Here is a tiny trained network, its code and every weight. The questions are about switching its units off for an input and a target symbol, where a switched-off unit gives its printed mean instead of its output.

import numpy as np


def w(rows, s, z=0):
    codes = np.array(rows[::2]) - 128.0
    scale = np.full(codes.shape[1], s)
    scale[-1] = z or s
    return codes * scale


def f(y):
    return y / 2 * (1 + np.tanh(0.7978845608 * (y + 0.044715 * y**3)))


def softmax(a):
    e = np.exp(a - a.max(-1, keepdims=True))
    return e / e.sum(-1, keepdims=True)


def log_softmax(a):
    a = a - a.max(-1, keepdims=True)
    return a - np.log(np.exp(a).sum(-1, keepdims=True))


def net(x, mask):
    ids = ['γδεζμξσψω'.index(c) for c in x.split()]
    T = len(ids)
    res = E[ids] + P[:T]
    u = 0
    for l in range(3):
        r = res
        for j in range(2):
            rows = slice(2 * j, 2 * j + 2)
            q, k, v = (r @ M[l][rows].T for M in (Q, K, V))
            z = softmax(np.where(np.tri(T) > 0, q @ k.T / 2**0.5, -1e9)) @ v
            o = O[l][rows]
            res = res + np.where(mask[u + j], z, o[:, -1]) @ o[:, :-1]
        u += 2
        y = f(res @ A[l][:, :-1].T + A[l][:, -1])
        res = res + np.where(mask[u : u + 4], y, B[l][:, -1]) @ B[l][:, :-1]
        u += 4
    return log_softmax(res[-1] @ U[:, :-1].T + U[:, -1])


Q, K, V, O, A, B = {}, {}, {}, {}, {}, {}
E = w([
[92,124,50,129,70,94,127,65,91,56,191],'γ',
[202,73,120,141,91,192,99,204,166,169,189],'δ',
[173,132,91,81,174,165,129,214,153,39,108],'ε',
[102,123,132,121,142,206,21,135,151,212,163],'ζ',
[196,152,58,15,74,194,99,108,183,167,93],'μ',
[66,140,202,150,143,122,175,86,154,56,4],'ξ',
[230,164,140,107,136,247,128,118,128,162,63],'σ',
[15,175,103,102,75,175,241,146,96,109,255],'ψ',
[100,89,108,76,149,195,225,72,132,217,61],'ω',
],0.014)
P = w([
[144,165,65,135,85,146,71,179,51,129,94],'0',
[137,41,35,143,136,130,188,103,110,100,122],'1',
[146,166,98,129,148,200,82,94,170,154,138],'2',
[34,124,148,201,3,58,91,191,130,136,87],'3',
[175,100,119,103,146,77,145,161,141,62,128],'4',
[133,139,139,133,141,230,92,69,176,132,180],'5',
],0.011)
Q[0] = w([
[255,42,120,81,84,25,33,105,225,119,54],'L0H0',
[112,177,176,207,133,109,48,143,160,162,111],'L0H0',
[228,206,107,89,44,202,49,78,108,209,50],'L0H1',
[165,136,188,169,105,15,113,136,140,93,65],'L0H1',
],0.0048)
K[0] = w([
[130,105,137,129,39,3,129,133,230,190,29],'L0H0',
[143,174,78,179,95,152,23,156,62,125,94],'L0H0',
[188,186,100,60,111,200,102,37,78,112,104],'L0H1',
[125,124,83,128,185,90,78,202,91,177,57],'L0H1',
],0.0056)
V[0] = w([
[163,159,96,144,111,168,54,91,187,85,113],'L0H0',
[154,115,70,182,57,170,88,193,45,106,4],'L0H0',
[86,169,134,154,93,204,131,181,174,170,66],'L0H1',
[129,146,136,132,174,68,177,141,89,190,151],'L0H1',
],0.0047)
O[0] = w([
[126,161,92,54,86,178,123,135,108,105,187,179],'L0H0',
[153,120,172,143,109,153,48,127,111,95,47,253],'L0H0',
[71,144,185,121,67,164,169,114,120,144,118,162],'L0H1',
[63,125,112,1,106,204,83,160,140,66,111,52],'L0H1',
],0.01,0.005)
A[0] = w([
[133,192,138,124,88,132,134,51,154,213,105,25],'L0N0',
[137,2,140,160,72,65,121,124,87,140,133,11],'L0N1',
[120,71,108,120,141,75,163,166,102,31,64,54],'L0N2',
[132,63,79,124,138,158,200,148,178,214,152,210],'L0N3',
],0.0072,0.0012)
B[0] = w([
[126,28,113,141,190,48,112,143,116,144,147,241],'L0N0',
[185,89,158,97,116,68,120,143,163,142,90,254],'L0N1',
[141,142,155,108,151,142,93,116,72,169,250,251],'L0N2',
[107,134,137,95,113,98,136,177,107,116,76,240],'L0N3',
],0.014,0.0025)
Q[1] = w([
[97,88,136,120,110,151,112,104,155,104,59],'L1H0',
[157,110,70,156,18,4,93,205,177,194,183],'L1H0',
[131,123,68,126,142,61,132,114,100,2,98],'L1H1',
[44,184,154,97,72,73,100,177,100,106,108],'L1H1',
],0.0067)
K[1] = w([
[77,138,67,78,134,190,155,79,235,144,79],'L1H0',
[131,92,65,142,40,2,105,175,113,180,133],'L1H0',
[175,171,65,106,101,84,150,88,40,39,127],'L1H1',
[80,155,162,102,21,87,47,172,85,92,70],'L1H1',
],0.0069)
V[1] = w([
[76,125,125,113,92,88,140,95,210,99,113],'L1H0',
[116,147,7,142,139,34,103,189,17,153,128],'L1H0',
[159,115,253,55,54,86,123,68,114,144,54],'L1H1',
[105,143,169,156,103,151,47,149,157,187,127],'L1H1',
],0.005)
O[1] = w([
[155,73,133,120,149,69,2,131,144,106,83,46],'L1H0',
[79,125,114,104,72,160,146,123,106,154,140,253],'L1H0',
[87,117,144,123,110,93,141,122,118,107,120,213],'L1H1',
[94,120,132,68,128,177,122,118,154,169,154,193],'L1H1',
],0.0096,0.0034)
A[1] = w([
[211,123,61,68,85,125,176,122,126,1,68,150],'L1N0',
[45,92,15,80,210,135,114,78,154,151,235,6],'L1N1',
[105,96,210,180,57,65,172,216,156,151,47,136],'L1N2',
[81,132,184,210,149,98,21,88,251,94,1,113],'L1N3',
],0.0057,0.0023)
B[1] = w([
[142,155,142,101,131,105,109,96,253,48,101,205],'L1N0',
[95,187,56,161,184,79,156,139,207,141,146,194],'L1N1',
[113,161,154,182,146,139,76,162,131,138,152,253],'L1N2',
[118,111,83,88,164,147,160,152,73,86,172,193],'L1N3',
],0.012,0.0047)
Q[2] = w([
[42,169,98,175,45,141,148,119,148,103,113],'L2H0',
[179,120,128,148,96,79,161,55,161,177,74],'L2H0',
[81,131,181,148,140,110,131,1,104,120,167],'L2H1',
[152,119,46,114,68,67,79,89,179,32,206],'L2H1',
],0.0082)
K[2] = w([
[74,188,128,181,116,58,143,79,168,85,152],'L2H0',
[170,113,134,98,254,90,123,116,226,124,130],'L2H0',
[99,162,116,162,181,90,127,40,43,52,141],'L2H1',
[155,144,50,152,55,113,85,122,153,79,186],'L2H1',
],0.0078)
V[2] = w([
[31,112,196,44,71,82,27,239,30,75,168],'L2H0',
[153,83,111,185,136,124,100,130,93,175,135],'L2H0',
[151,119,13,181,112,212,155,106,140,120,42],'L2H1',
[220,246,122,1,124,115,238,77,151,154,129],'L2H1',
],0.004)
O[2] = w([
[161,197,76,122,137,189,132,254,152,207,75,252],'L2H0',
[227,148,147,200,136,40,99,175,150,127,194,114],'L2H0',
[83,242,164,191,109,94,111,185,44,80,157,166],'L2H1',
[83,147,223,105,184,43,65,186,92,163,137,75],'L2H1',
],0.0067,0.0028)
A[2] = w([
[184,64,196,196,128,83,97,86,23,187,148,36],'L2N0',
[127,13,61,58,237,75,37,122,155,140,163,137],'L2N1',
[162,191,131,215,99,170,83,180,131,190,243,95],'L2N2',
[184,70,148,112,255,138,226,32,151,184,5,6],'L2N3',
],0.0049,0.0012)
B[2] = w([
[194,203,189,24,169,177,62,151,153,129,234,143],'L2N0',
[212,134,204,67,76,127,255,75,132,183,102,193],'L2N1',
[112,92,131,95,190,69,110,28,54,107,32,254],'L2N2',
[26,88,162,217,158,68,45,159,92,104,194,158],'L2N3',
],0.0083,0.0059)
U = w([
[121,151,136,222,118,133,122,45,169,75,117,147],'γ',
[155,102,86,126,10,253,116,67,68,144,97,224],'δ',
[212,211,144,167,129,141,128,168,208,106,114,167],'ε',
[111,131,141,43,166,125,108,45,190,121,41,2],'ζ',
[209,128,166,120,74,106,210,91,134,150,117,140],'μ',
[187,106,96,116,190,140,168,127,84,62,110,37],'ξ',
[133,140,186,123,133,154,59,141,152,135,198,138],'σ',
[134,171,125,110,109,142,163,163,164,128,145,88],'ψ',
[101,96,160,144,152,25,99,152,111,138,69,131],'ω',
],0.0062,0.0036)

Each question gives the input, a string of symbols that net reads in full, and the target symbol t.
The units are the heads (2 rows each of Q, K, V and O) and the neurons (one row each of A and B). Each row of codes is followed by its name. A weight is (code - 128) times the scale printed after its matrix; where a second scale follows, it is the last column's (O, A, B and U).
mask holds one flag per unit, layer by layer, with each layer's heads first. A switched-off unit (its flag False) gives its mean, the last column of its rows in O or B, instead of its output. The means were averaged over made-up inputs and are rounded, as every weight is.
A unit's drop is (log p(t) with every unit on - log p(t) with that unit switched off) / (log p(t) with every unit on - log p(t) with every unit switched off).
The circuit of an input: a set's keep is (log p(t) with only the set's units on - log p(t) with every unit switched off) / (log p(t) with every unit on - log p(t) with every unit switched off). Starting from the 12 units with the biggest drops (on a tie, the unit counted first), units are removed one at a time, each time the one whose removal leaves the highest keep (on an exact tie, the one counted first), for as long as the keep stays at least 0.8.
units of the circuit, in order: the units of the circuit, biggest drop first
top k neurons: the k neurons with the biggest drops, biggest first
top k neurons in layer l: the k neurons of layer l with the biggest drops, biggest first
heads that matter: for each layer, one digit per head in row order, 1 if its drop is at least 0.15 and else 0, layers parted by /
input ω δ ξ γ, target δ: units of the circuit, in order => L2H1; L1H0
input δ ζ ψ, target ψ: heads that matter => 10 / 00 / 00
input δ ξ γ γ σ, target γ: heads that matter => 00 / 00 / 10
input γ σ δ δ, target ω: units of the circuit, in order => L1N2; L2N2
input ε σ ψ ψ, target ω: top neuron => L2N2
input ε δ ω, target ω: units of the circuit, in order => L2N3; L0N0
input ω σ ω σ σ, target γ: heads that matter => 00 / 10 / 10
input ψ ξ ω μ, target δ: top 2 neurons => L0N0; L1N1
input ε ω σ γ δ σ, target σ: units of the circuit, in order => L0N0; L2N0; L0H1; L2H0
input ζ μ μ μ ξ, target σ: heads that matter => 00 / 00 / 01
input γ ω γ δ ζ, target δ: heads that matter => 00 / 00 / 01
input δ γ γ ξ, target δ: heads that matter => 00 / 00 / 01
input γ ζ γ, target γ: top 2 neurons in layer 1 => L1N1; L1N3
input γ δ δ ε, target δ: heads that matter => 00 / 00 / 00
input ζ ξ ω ξ ψ, target ψ: heads that matter => 10 / 01 / 10
input ω ω δ δ μ, target ζ: top 2 neurons => L1N0; L0N2
input δ γ ξ ξ ω, target ω: top 2 neurons => L2N3; L0N3
input σ δ ξ δ γ, target μ: top 3 neurons => L0N2; L2N1; L0N1
input δ σ ω δ μ, target ζ: top 3 neurons => L1N0; L0N2; L1N2
input ξ ξ γ ω, target δ: top 2 neurons => L1N2; L0N3
input ζ γ ξ ω, target δ: top neuron in layer 0 => L0N0
input γ σ σ, target σ: top 2 neurons => L2N0; L0N0
input γ ζ γ δ δ, target ε: top neuron => L0N2
input γ ξ δ δ δ, target ε: top 2 neurons => L0N2; L0N1
input ξ σ γ ε, target δ: top 2 neurons => L0N2; L1N1
input μ δ ξ δ, target ω: units of the circuit, in order => L2N2; L1N2
input γ ω γ ψ, target δ: top neuron in layer 1 => L1N0
input ξ δ ζ, target ζ: top 2 neurons in layer 2 => L2N2; L2N1
input γ σ ε ψ, target δ: top 2 neurons in layer 0 => L0N1; L0N3
